Below are the code and all the weights of a small trained network. Each question names an input and a target symbol and asks about switching units off, where a switched-off unit gives its printed mean instead of its output.

import numpy as np


def w(rows, s, z=0):
    codes = np.array(rows[::2]) - 128.0
    scale = np.full(codes.shape[1], s)
    scale[-1] = z or s
    return codes * scale


def f(y):
    return y / 2 * (1 + np.tanh(0.7978845608 * (y + 0.044715 * y**3)))


def softmax(a):
    e = np.exp(a - a.max(-1, keepdims=True))
    return e / e.sum(-1, keepdims=True)


def log_softmax(a):
    a = a - a.max(-1, keepdims=True)
    return a - np.log(np.exp(a).sum(-1, keepdims=True))


def net(x, mask):
    ids = ['Ξαγεζθσφψω'.index(c) for c in x.split()]
    T = len(ids)
    res = E[ids] + P[:T]
    u = 0
    for l in range(3):
        q, k, v = (res @ M[l].T for M in (Q, K, V))
        z = softmax(np.where(np.tri(T) > 0, q @ k.T / 3**0.5, -1e9)) @ v
        res = res + np.where(mask[u], z, O[l][:, -1]) @ O[l][:, :-1]
        u += 1
        y = f(res @ A[l][:, :-1].T + A[l][:, -1])
        res = res + np.where(mask[u : u + 4], y, B[l][:, -1]) @ B[l][:, :-1]
        u += 4
    return log_softmax(res[-1] @ U[:, :-1].T + U[:, -1])


Q, K, V, O, A, B = {}, {}, {}, {}, {}, {}
E = w([
[126,105,133,110,106,194,86,145],'Ξ',
[103,113,254,135,76,132,145,151],'α',
[122,96,163,97,173,175,87,110],'γ',
[141,129,147,83,100,181,190,61],'ε',
[106,100,132,122,51,132,157,192],'ζ',
[107,159,197,126,64,81,108,129],'θ',
[128,108,164,81,143,169,141,78],'σ',
[131,117,160,91,129,180,147,82],'φ',
[113,208,94,140,154,118,132,122],'ψ',
[106,153,204,197,81,75,122,94],'ω',
],0.024)
P = w([
[1,124,24,113,75,104,155,97],'0',
[29,51,104,170,160,58,96,127],'1',
[57,72,138,148,173,65,119,132],'2',
[86,110,163,158,159,117,129,145],'3',
[109,123,170,146,159,131,132,151],'4',
[134,139,165,144,157,145,126,158],'5',
[152,151,161,139,150,151,125,160],'6',
[173,160,148,131,145,151,120,164],'7',
[186,162,150,119,145,149,120,161],'8',
[205,176,137,121,134,156,119,171],'9',
[202,174,145,117,157,148,139,146],'10',
[217,186,132,114,145,153,138,155],'11',
],0.0093)
Q[0] = w([
[168,95,43,214,179,112,177,150],'L0H0',
[170,181,139,197,121,152,72,50],'L0H0',
[105,142,157,254,117,24,95,124],'L0H0',
],0.0068)
K[0] = w([
[82,73,22,177,213,163,212,186],'L0H0',
[233,156,128,137,175,128,110,76],'L0H0',
[3,133,128,200,171,136,153,24],'L0H0',
],0.0064)
V[0] = w([
[106,203,183,125,177,74,142,2],'L0H0',
[171,79,151,141,29,48,165,210],'L0H0',
[157,166,35,210,131,69,186,224],'L0H0',
],0.0057)
O[0] = w([
[174,84,158,96,76,53,104,166,254],'L0H0',
[172,138,100,254,159,133,165,135,138],'L0H0',
[148,51,166,61,217,133,225,183,60],'L0H0',
],0.01,0.0018)
A[0] = w([
[84,23,108,108,29,134,106,194,76],'L0N0',
[255,157,126,15,130,152,142,164,9],'L0N1',
[89,202,140,217,153,81,100,148,97],'L0N2',
[172,195,141,171,79,124,159,177,89],'L0N3',
],0.0089,0.0011)
B[0] = w([
[113,108,233,67,134,65,103,12,197],'L0N0',
[95,177,205,146,95,199,37,107,215],'L0N1',
[143,85,131,55,112,113,168,171,244],'L0N2',
[105,81,114,141,151,68,162,156,253],'L0N3',
],0.011,0.005)
Q[1] = w([
[69,253,81,97,68,181,107,152],'L1H0',
[27,160,50,88,175,88,97,39],'L1H0',
[81,220,201,187,127,168,114,140],'L1H0',
],0.0067)
K[1] = w([
[146,141,116,90,155,112,96,160],'L1H0',
[37,160,94,83,130,130,146,137],'L1H0',
[255,163,117,106,121,155,154,152],'L1H0',
],0.0095)
V[1] = w([
[125,2,110,191,45,190,139,115],'L1H0',
[98,6,128,98,206,248,86,118],'L1H0',
[111,131,204,195,59,144,152,124],'L1H0',
],0.0046)
O[1] = w([
[134,2,157,68,106,124,18,7,26],'L1H0',
[88,126,163,169,155,49,171,15,2],'L1H0',
[141,16,109,71,93,120,48,95,210],'L1H0',
],0.0059,0.0029)
A[1] = w([
[137,126,5,109,148,130,173,141,5],'L1N0',
[131,151,128,121,125,113,143,155,166],'L1N1',
[145,117,84,142,144,109,187,183,72],'L1N2',
[100,102,84,111,105,158,111,91,121],'L1N3',
],0.015,0.0021)
B[1] = w([
[157,34,170,3,49,106,146,70,180],'L1N0',
[210,107,169,131,235,96,181,112,253],'L1N1',
[197,146,114,254,121,56,64,90,236],'L1N2',
[213,200,138,125,225,122,179,110,191],'L1N3',
],0.011,0.005)
Q[2] = w([
[135,73,156,188,88,79,132,154],'L2H0',
[101,125,163,253,101,195,81,121],'L2H0',
[49,96,140,101,146,74,132,40],'L2H0',
],0.0055)
K[2] = w([
[130,60,170,166,114,89,159,99],'L2H0',
[163,101,174,254,58,255,104,71],'L2H0',
[92,111,118,60,102,159,166,75],'L2H0',
],0.0049)
V[2] = w([
[100,130,171,129,29,125,255,113],'L2H0',
[207,118,147,66,74,217,242,134],'L2H0',
[31,74,99,34,91,112,61,169],'L2H0',
],0.0067)
O[2] = w([
[109,41,133,106,169,10,35,126,187],'L2H0',
[105,104,75,121,170,151,84,144,145],'L2H0',
[130,135,228,172,147,92,142,134,3],'L2H0',
],0.012,0.0058)
A[2] = w([
[91,54,111,136,69,253,131,167,185],'L2N0',
[210,206,120,66,149,155,128,49,119],'L2N1',
[176,82,175,126,38,95,133,71,2],'L2N2',
[63,219,174,93,99,254,146,112,137],'L2N3',
],0.007,0.0065)
B[2] = w([
[154,32,170,123,93,108,114,153,165],'L2N0',
[87,105,161,205,105,122,79,132,252],'L2N1',
[116,217,8,106,215,182,157,123,210],'L2N2',
[135,157,100,91,161,73,181,77,234],'L2N3',
],0.011,0.012)
U = w([
[119,96,148,2,140,106,151,116,254],'Ξ',
[169,64,196,221,90,39,114,161,124],'α',
[126,159,115,250,123,133,85,191,194],'γ',
[93,201,75,91,179,168,160,129,86],'ε',
[122,88,143,141,209,209,155,123,166],'ζ',
[174,120,181,121,166,149,95,107,69],'θ',
[121,151,130,133,140,123,84,111,18],'σ',
[127,146,160,146,118,100,170,86,22],'φ',
[108,150,97,99,140,148,29,146,72],'ψ',
[120,148,147,138,120,109,89,103,50],'ω',
],0.01,0.0068)

Each question gives the input, a string of symbols that net reads in full, and the target symbol t.
The units are the heads (3 rows each of Q, K, V and O) and the neurons (one row each of A and B). Each row of codes is followed by its name. A weight is (code - 128) times the scale printed after its matrix; where a second scale follows, it is the last column's (O, A, B and U).
mask holds one flag per unit, layer by layer, with each layer's heads first. A switched-off unit (its flag False) gives its mean, the last column of its rows in O or B, instead of its output. The means were averaged over made-up inputs and are rounded, as every weight is.
A unit's drop is (log p(t) with every unit on - log p(t) with that unit switched off) / (log p(t) with every unit on - log p(t) with every unit switched off).
The circuit of an input: a set's keep is (log p(t) with only the set's units on - log p(t) with every unit switched off) / (log p(t) with every unit on - log p(t) with every unit switched off). Starting from the 12 units with the biggest drops (on a tie, the unit counted first), units are removed one at a time, each time the one whose removal leaves the highest keep (on an exact tie, the one counted first), for as long as the keep stays at least 0.8.
units of the circuit, in order: the units of the circuit, biggest drop first
unit that matters most: the unit with the biggest drop
k most important neurons: the k neurons with the biggest drops, biggest first
top k neurons in layer l: the k neurons of layer l with the biggest drops, biggest first
input ζ ψ ε, target ζ: 2 most important neurons => L1N3, L2N3
input ζ ψ θ α ψ, target α: most important neuron => L1N2
input γ ψ ε, target φ: top 2 neurons in layer 0 => L0N2, L0N3
input ψ ζ ψ ψ ψ ψ ψ Ξ α Ξ ψ ε, target ε: 3 most important neurons => L2N3, L1N0, L0N1
input ζ ψ ζ ψ ω σ ζ, target γ: 3 most important neurons => L1N2, L2N2, L2N3
input Ξ ε ε, target ε: 3 most important neurons => L2N3, L1N3, L1N0
input Ξ ψ φ ω, target Ξ: units of the circuit, in order => L2N1, L0N2
input ψ ζ σ ψ ψ ε ψ θ θ Ξ, target α: top 2 neurons in layer 2 => L2N0, L2N2
input σ ω Ξ Ξ σ, target ε: 2 most important neurons => L2N3, L1N3
input Ξ ζ ω σ, target ζ: units of the circuit, in order => L1N3, L1H0, L2N1, L2H0
input α ψ ψ ε ε Ξ, target ψ: top 2 neurons in layer 0 => L0N0, L0N2
input ε Ξ γ Ξ ω ψ ε σ ζ ψ ε ψ, target γ: top 3 neurons in layer 2 => L2N1, L2N2, L2N3
input γ γ α ψ ω ε ζ ψ σ ψ γ ζ, target α: top 3 neurons in layer 0 => L0N0, L0N3, L0N2
input θ ε φ ω ψ α α ε, target γ: unit that matters most => L0H0
input ψ φ ζ ζ ψ ω ζ θ ζ, target ε: 2 most important neurons => L2N2, L0N1
input Ξ ψ Ξ, target ε: units of the circuit, in order => L0H0, L1N3
input ω γ ε ψ, target Ξ: 2 most important neurons => L1N0, L0N2
input ω ψ γ, target θ: units of the circuit, in order => L1H0, L2H0, L1N3, L0H0
input Ξ ζ ψ ω ζ ζ ζ ε ζ, target ε: 4 most important neurons => L2N2, L1N2, L1N0, L0N1
input θ ω ψ ψ σ ψ, target γ: units of the circuit, in order => L1H0, L0N1, L1N2
input ψ Ξ ε ε ψ Ξ ε ζ ζ ω Ξ, target ζ: 2 most important neurons => L2N0, L1N2
input ε σ ε Ξ γ ψ σ ζ θ, target Ξ: 2 most important neurons => L2N1, L0N2
input ζ ψ σ ψ ε ζ ζ ψ σ, target ζ: units of the circuit, in order => L0H0
input ε ψ σ ψ Ξ ζ, target Ξ: 3 most important neurons => L0N0, L2N1, L1N2
input ψ γ ε ψ ψ ε ε ε, target ψ: units of the circuit, in order => L2H0, L0N1, L1N1
input ψ ψ ε ψ ε ψ ζ ψ ω ζ ε ε, target ζ: top 2 neurons in layer 1 => L1N2, L1N0
input ω θ ψ ζ, target Ξ: top neuron in layer 1 => L1N2
